Table B holds the same points as the rows below and some others, measured another way and shuffled. Each row below is followed by which row of B it is.
B:
1: [-151 -202  137   74 -169  -81  -21  -91 -233  181  -44  -45 -118  168
 -142   22  -14  -11  -41    5 -357  -26 -228 -223 -103 -102  -95]
2: [ -76  -69  164   89 -138    6  -63    6 -183  114  101  -53  -18   41
  -21   48 -140  -80   38  124 -110   69 -161   -2 -147  -46 -171]
3: [ -26  155    6 -267 -107  207  165  -71   90 -229 -199 -137   38   35
 -132  -81 -172  326  209  148  142   98  245  -70  172  108   80]
4: [  36  166  -16 -256  -87  167  126  -19  134 -236 -187 -123  -27   45
  -80  -66 -197  208  216  113  166   86  211   68   31  156   21]
5: [ -19  127  -39 -235 -107  169  208  -68  172 -264 -216 -155   24   49
 -120 -116 -159  355  159   78   99   71  244  -50  111   93  132]
6: [ -66   29  -21  -36  -93   35  -95  -38 -137   63   99  -91  157 -335
 -199   51  -55  294  -46  151   84   99 -195 -130   42 -352  102]
7: [ -91   66 -159  142   50    5  -91   19   83 -164   24 -119   84 -212
  -58   41   44  103  -97 -228   23  188    5  216 -280 -197  228]
8: [ -76   27    5  -61 -114  112  210  -40  168 -224 -162 -157  -22  152
  -26 -112 -136  216   77  -30  -64   63  214   12  -45  110   92]
9: [-227  -38  120  158  -24   94  105  -81    0 -164 -186  -81 -131  437
   39  -13  -10 -166   92 -239 -309  148  271  112 -190  267   12]
10: [-120   54  -30  -43  -80  131  157  -72  123 -225 -134 -159   64   18
  -89  -83  -68  302   36  -41  -20  117  201  -38   29  -11  196]
11: [  45   35 -101   94  -30  -87 -240  103  -84   76  213  -61   69 -376
  -60  114  -75   -9  -80   21  115  111 -325  211 -355 -306  -24]
12: [ -57  -59  173   17 -112   -9  -73   -8 -198  106  -31   -9 -178  236
  -17   62 -128 -246  135   61 -185   42 -123   50 -216  136 -264]
13: [  63  -18  -28   10 -127  -85 -177   76 -129  159  188  -60   38 -323
  -94   74 -133   58  -50  164   83   32 -386   47 -235 -290 -108]
14: [-207  207  340 -230  -79  433   69 -151 -288  -93 -124  -38  105  212
 -134   43 -205   74  426  357  130  264  397 -175  474  284  -97]
15: [ -91  -81  118   39 -113  -26 -119  -44 -257  171   30  -26  -66   18
 -124   83  -60  -62   27   75 -156   45 -228  -87 -102 -109 -134]
16: [  43   -1  -53   21  -55  -89 -232   49 -162  137  128  -28    2 -275
 -120  115  -62  -20  -39   53   49   69 -351   93 -268 -261  -71]
17: [ -17 -264 -234  243 -103 -349  -28   41  148   40  -20 -124 -169  -54
  -54  -43   94   73 -337 -376 -382 -105 -392   62 -606 -322  116]
18: [-179  268  412 -101    0  431 -127  -71 -421  -20   31   36   98  186
  -32  174 -219 -265  473  361  196  349  317   82  284  344 -267]
19: [-114 -166   87 -111 -205  -46    6 -142 -262  215  -76  -61  -31  -11
 -292    5  -20  267  -35  156 -236  -58 -285 -449  152 -269  -13]
20: [-182  -20  162  131  -69  116  103  -49  -17 -135 -111  -86  -93  366
   58  -12  -87 -146  124 -109 -227  133  225  108 -162  254  -57]
21: [ -16  166    7 -251  -75  183   43  -56  -16 -142 -114  -93   68  -91
 -171   -9 -158  266  200  185  196  126  128  -53  161   11   65]
22: [ -65   62 -179  115   22  -12 -116   26   38 -114   56 -116  115 -309
  -97   57   33  158 -122 -169   53  174  -89  167 -257 -288  229]
23: [-100   81  -20  -27  -72  141   97  -35   89 -197  -48 -157  106  -74
  -73  -50  -87  272   40   14   52  138  156    9   20  -58  161]
24: [-122 -123  296 -199 -264   95  104 -151 -305  191 -118  -39  -91  254
 -196  -23 -174  141  176  333 -221  -50  -96 -442  272   50 -219]
25: [-375  150  297   54   15  400  -34 -176 -345  -90  -12  -54  228   96
 -138  112  -16   70  222  123    2  378  374 -143  398   59  110]
26: [-102    6  -21   87  -62   59  141  -10  167 -223  -93 -155  -16  119
   24  -75  -75  110    6 -148 -109  101  171  132 -204   67  115]
27: [   3  -24   35  161  -20 -117 -364   83 -313  241  222   30  -43 -212
  -53  204  -35 -301  -32   14  -29  106 -421  199 -403 -212 -211]
28: [ -84 -112  122  263  -92  -80 -212   59 -245  212  254  -31   22 -116
    4  116  -64 -198  -84   38 -136   98 -330  104 -340 -211 -170]
29: [-168    0  111   58  -30   95   55  -73  -55 -124 -184  -52 -147  366
    1   10  -42 -165  148 -151 -230  123  196  101 -155  257  -50]
30: [-210 -120  243   95 -131   65   46 -107 -216   76  -84  -39 -107  346
  -61   14  -49 -111   89   10 -339   62   23 -144  -23  116 -124]
31: [-109 -208   67  227 -149 -134   25    7  -30   83   36  -97 -114  158
   28  -26  -53  -77 -127 -112 -337  -21 -195   13 -362  -72  -83]
32: [ -34   98 -134  120   41   15 -150   49   26 -120   80  -94   93 -262
  -42   71    0   41  -52 -137   96  191  -55  258 -292 -193  138]
33: [ -65  105 -107  178   98   16 -126   58   77 -213  -33  -70  -62   32
   52   81   21 -239   37 -324  -21  222  111  447 -467   87   66]
34: [  25   -1   46 -175 -188   25   43  -12  -63   46  -17  -97    2  -88
 -138  -34 -197  228   78  246   45  -14 -150 -139   28  -97  -91]
35: [   2  -55 -105  294   22 -209 -419  121 -236  222  304    1   21 -385
  -49  214   51 -246 -191 -137  -42  124 -519  275 -559 -409  -69]
36: [ -74  296  304 -126   21  350 -194    6 -345  -27   60   43   50   88
   -9  188 -234 -324  459  321  276  327  216  239  108  320 -298]
37: [ -70 -110  223  -13 -184   -7  -98  -43 -334  254   68   -8  -57   61
 -119   75 -138  -82   80  244 -155    9 -283 -169  -32  -79 -258]
38: [-136 -151  115  355  -38 -125 -260   38 -297  229  217   -6  -51  -10
   16  162   27 -343 -117 -112 -271  115 -335  143 -436 -180 -156]
39: [-173   15  110 -198 -119  190  253 -179   12 -198 -378 -105 -116  406
 -151  -98  -76  202  222   -2 -196   57  339 -215  210  271   69]
40: [  28   53  -94 -118  -79  -13  -87    4  -47    1    8  -85   43 -263
 -167   24  -82  222    3   91  108   53 -179  -13  -83 -230   47]
41: [ -15 -171   72 -192 -283  -74  177  -83  -25   91 -174 -107 -154  170
 -181 -117 -149  273   25  159 -246 -158 -180 -336   24  -40 -107]
42: [-163  -94  139  253  -25  -39 -190  -17 -277  145   81    1  -84  132
  -13  140   21 -318   -8 -121 -260  139 -171  115 -314  -22 -137]
43: [-168  -80  311   84 -113   99   71  -58 -171    8 -142  -17 -232  583
   74   18 -139 -371  228  -14 -338   73  149   64 -174  415 -303]
44: [-169  173  105  367  153  148 -273   90 -155 -121  203  -13   71    7
  163  201  -32 -491  112 -198   59  395  162  569 -434  140  -68]
45: [-173   98   24  -54  -34  202   89 -109   -9 -200 -130 -124  106   13
 -139  -18  -40  258   98   -4   12  181  243  -77  148   -4  198]
46: [ -24   -2  -53   60  -66  -42 -146   39  -96   66  142  -80   76 -289
 -104   65  -60  103  -78   40   39   85 -258   46 -208 -292   27]
47: [-113    3   72 -173 -127  121  194 -133   18 -147 -307  -96 -125  329
 -129  -81  -90  154  165   -3 -181   33  212 -153   86  211   16]
48: [   3  158  -41 -150  -67  146   93    1  141 -240 -105 -134   25  -24
  -50  -50 -168  199  145   63  154  122  178  123  -42   82   59]
49: [ -39  190  -21  118  114   91 -200   82  -36 -173   15  -18  -45   24
   71  142  -48 -346  153 -188   98  273  118  496 -409  165  -52]
50: [  17   98 -117   44  -21   15  -42   66  132 -159   46 -123   50 -186
    4    6 -104   82   -5  -68  125  136   -1  263 -290  -89   74]
51: [ -69   95 -141  160   65   14  -50   47  161 -244  -47 -110  -20  -18
   37   17   12  -68  -17 -312  -23  192  120  370 -424   23  154]
52: [ -24   12   61 -150 -138   64   69  -40  -33  -45 -126  -81  -66   94
 -110  -36 -153  118  139  116  -25   29   11  -67    1   65  -69]
53: [-143   62   17 -238 -119  193  162 -162  -28 -137 -213 -128   82   -8
 -262  -69  -62  469  112  128   10   86  168 -315  338  -70  206]
54: [-148 -130  218 -160 -223   70  183 -170 -164   63 -267  -64 -178  421
 -160  -69 -113  104  159  131 -329  -53   47 -359  168  171 -131]
55: [  14  106  -62 -289 -141  139  208  -58  174 -226 -222 -160   10   -2
 -149 -123 -176  420  148  127  116   23  170 -106  133   46  113]
56: [ -67  -39   55   57  -88  -18  -84   -6 -141   69   40  -50  -30  -26
  -72   54  -69  -30   10   25  -99   74 -158   12 -182  -98  -71]
57: [-108   39  -29   63  -46   76  -18  -28   -3  -90   46 -122  131 -177
  -94   12  -37  211  -40  -14   29  151    3   20  -68 -194  151]
58: [-257  138  266  160   42  293  -64  -54 -213 -123   19  -27   59  241
   65  115  -81 -274  249   -6  -26  333  341  203  -15  265  -66]
59: [ 104  146 -196 -108  -16  -18 -107   66  104 -132    5  -97   43 -335
 -115   28  -93  173    6   -6  229  100 -120  211 -239 -182   89]
60: [ -73  245  166    8   59  246 -237   37 -258  -48  108    3   80  -49
    0  181 -154 -277  287  144  232  323  126  301  -77  149 -162]
61: [-123 -102  179    9 -116    2  -38  -77 -239  123 -114   -7 -191  307
  -86   48  -64 -193  119   12 -284   37  -88  -78 -118  131 -199]
62: [ -87 -127   78  248  -74 -133 -265   41 -292  249  234   -6   -4 -149
  -47  149  -12 -194 -123   -8 -173   82 -413   60 -351 -281 -141]
63: [-120 -110  180  130 -132   -8  -93  -22 -252  178  120  -37   -7   26
  -62   70  -89  -76   -6  104 -175   68 -209  -67 -132 -114 -155]
64: [ -80  -94   53  239  -37 -123 -282   53 -282  220  198   -1  -35 -130
  -38  158   -2 -256  -84  -50 -151   99 -380  130 -392 -221 -152]
65: [-108  212  178 -223  -55  319   55  -97 -130 -152 -137  -59   56  113
 -123   22 -180  107  333  230  156  199  302  -41  273  213  -41]
66: [-173   57  107 -233 -153  243  209 -175  -70 -129 -190 -142  128   39
 -242  -81 -102  482  139  213    5  101  226 -374  424  -42  175]
67: [ 117   70 -136   33  -57  -83 -196  132    1   46  220  -82   93 -456
  -57   71 -134   88  -72   87  218   80 -331  218 -339 -326  -24]
68: [-182 -225  176 -207 -298   20  170 -224 -250  198 -201  -88  -50  157
 -342  -83  -57  436    7  245 -342 -119 -169 -680  376 -194   -8]
69: [ -71  171   34  -51   -9  192    0  -14    4 -186  -41  -91   69   -9
  -29   28 -126   47  176   41  138  211  207  158  -40   93   40]
70: [ -43  -82  190    6 -179   -3 -100   -3 -281  218  118  -26  -28  -12
  -80   71 -167  -63   69  249  -87   28 -271 -110  -76  -94 -245]
71: [  14   37  -53  -46  -98   12   15   19   61  -86    2 -112   21 -113
  -67  -25 -128  160   15   38   47   58  -61   69 -166  -94   25]
72: [ -42   75  -55 -255 -127  127  155  -97   93 -176 -214 -138   19  -26
 -203  -88 -102  422  101   84   48   45  124 -178  165  -36  157]

[  28  187   73  -96  353  134 -156  150  -31   85  119  -75   97  124
    7  157  -54  -67   61  -71  -95 -140 -127  -86  188 -144 -191  -10
   61  -97 -103   52 -193 -153] | 62
[  24  -81 -255   38  110  109 -112   -1  -36   39  -14 -104   92  140
   71   22   69  116   38   90  -84  -14  150   -8 -164  -25  -43   89
  -69  -48 -111    4  -25 -156] | 71
[  98   76  294  -92  -54   68 -182  176  -89  142   24   90   -5   29
 -141 -206   31 -164  199 -270  105   95  -59 -140   61 -120   97   93
  117  193  138  -56   42 -240] | 41
[ -53  -36  -32 -116 -183 -290  126 -212  -57  239 -205  156    4  141
   32 -200  203  158  196 -167  129   43   88   10  -11  -16  -48  156
 -245 -373  123  -94   50  240] | 49
[ -25 -228 -414  -55   31   51  -36  -83  -96  153   36  -93   39   59
   69  136   62   64 -139  261  -45  -73  134  101 -222   83 -104  -18
  -21  -12 -200   44  -47  -58] | 21
[  37 -239  -29  -25 -249 -103  -32  -59  -83  151  -86  116   20  -32
  -77 -252  145   32   98  -61  138  121  119   21 -277    2  136  111
    6  116   64  -75  147  -51] | 8
[ -53   48  262 -303   39  -59  -45  119  -70  272   58  194   10   12
 -100  -80  -24 -242   73 -229  107   30 -186    4  199  -63 -133    2
  143  -47  105  -13  -98   -6] | 63
[-169 -105 -397 -108  311  216  -74   48   71   40  -32  -39  182  289
  228   48  -11   46   -5   82 -218   96  201  157  -80   75 -251  138
  -73 -344  -77   15 -175 -131] | 67
[ 156   41 -179  178  -40  -88  -52 -177  -91   50 -112 -167   25  131
   24    5  208  322  169   40    7 -139  158 -166 -158 -120   71  111
 -263  -99 -104  -29   77  -21] | 33
[  71   39  387 -138   53   -5 -139  183  -68  147   94  129   51  -81
 -175 -122  -19 -194  126 -246  106  -10 -201  -92   74 -168   20    5
  220  185   61  -24  -21 -135] | 1
[  83  293  189 -120  275   55 -141  127  -95  162  129  -74    8  107
  -64  174  -22  -91   95 -124  -22 -199 -206 -175  304 -185 -161  -38
   33  -65  -81   50 -174 -112] | 37
[  65  249  424 -110    0 -200  -23   17  -51  172  -97  150   25   90
 -105 -197  104    5  334 -413  132  -22 -145 -180  243 -218   -7  129
  -89 -210  184  -86   -6   76] | 12
[ 262  285  227  164  158   94 -234  112  -95  -15   45 -179   36   83
 -108   16   68   96  254 -164   -3 -170  -66 -325   75 -278  110   72
  -39  144  -62   -7   -3 -269] | 31
[-106 -140  -41 -165  107   58  -64   81   22  111  -13  124  132   90
   45 -115   -4  -79   48  -80  -33  119   40  114  -70    3 -119   98
   73 -117   38  -26  -70  -79] | 34
[ 359  160  162  260 -111 -164 -127 -113 -188   56   -2 -205  -50  -76
 -192   35  211  263  202  -30  142 -305  -62 -357 -112 -282  232    0
 -132  250 -149  -14  145  -79] | 9
[  33  -59 -386   51   44   95  -85  -79  -77   80  -51 -160   32  201
  109   62  117  168   27  142  -86  -36  227  -28 -158   19  -43   93
 -177 -103 -130    7  -14 -133] | 50
[ -64  106 -129  -93  406  192 -133  123   30   40   60  -78  150  223
  125  141  -51   -9   41  -13 -185  -59    6    7  110  -72 -253   57
   -1 -242 -104   46 -217 -157] | 35
[  41 -223   -7  -18 -239 -103  -36  -64  -71  133  -97  117   32  -29
  -77 -261  148   47  119  -79  136  116  108    9 -268  -17  142  121
   -9  102   71  -83  151  -42] | 26
[-179  -65  -41 -334   69   52  -26   96  -20  254  -11  187   48  168
   63 -106  -18 -204   34 -139   -3  171   19  133  118   78 -208   87
   47 -224  120  -26 -121  -37] | 16
[  -1 -230 -377 -101   23  138 -103   11 -132  181  120 -103    0   16
   16  159   15  -59 -196  280  -29  -58   86   85 -196   99  -89  -68
   85  156 -203   67  -51 -167] | 57
[ 143  156  239  -43  219   32 -164  137 -107  111  168  -75   33  -50
 -140  146  -24  -81   50  -68   23 -228 -231 -168  125 -208  -53  -79
  143  158 -129   47 -102 -145] | 24
[-268 -437 -260 -424   29  126  -15  127  -33  285  124  231   83  -23
   44  -32 -106 -352 -262  134   -6  207   24  368 -154  236 -241  -41
  298   34  -19   30 -129  -75] | 6
[   3   -7   79 -205 -203  -87  -32   -1 -140  296  -43  131  -87   64
  -75 -161  100 -119  116 -163  159   80    6  -44   72    1    6   71
  -24   -8  132  -51   36  -23] | 52
[ -10 -133   60 -166 -139 -364  137 -195 -114  297  -20  151    3 -111
 -104   -4  132   57   -7   -9  185 -159 -141   52  -46  -45  -89  -60
  -19 -130  -56  -18    6  301] | 58
[  46 -276 -366  102   -6   98 -103  -55  -48   10  -17 -109  108   42
   50  -19  101  160  -29  207  -58    6  227   52 -393   25   44   73
  -31  107 -162   -4   63 -169] | 55
[  28 -253 -427   21    3  127 -111  -38 -101   93   48 -137   44   45
   49   96   71   78 -125  280  -54  -43  185   60 -315   69  -20    4
    7  128 -207   41    1 -180] | 7
[ -95 -464 -212 -270 -297  -96   35  -53 -160  331   62  182  -40 -159
  -91  -86   54 -196 -211  170  174   94   38  224 -294  185  -16  -65
  195  232  -41    1   70   21] | 45
[ -69  -20  -99 -178  137 -346  182 -234  -80  275   36   30   63  -15
    7  265   85  142  -85  117   48 -342 -188   79   86  -68 -315 -130
  -98 -385 -225   61 -174  394] | 18
[ -47 -336 -465  -25  100  187 -110    9  -45   61   73  -97  111   45
   90   94   14   30 -169  301 -110   12  188  156 -354  107  -85    4
   76   96 -220   49  -44 -194] | 22
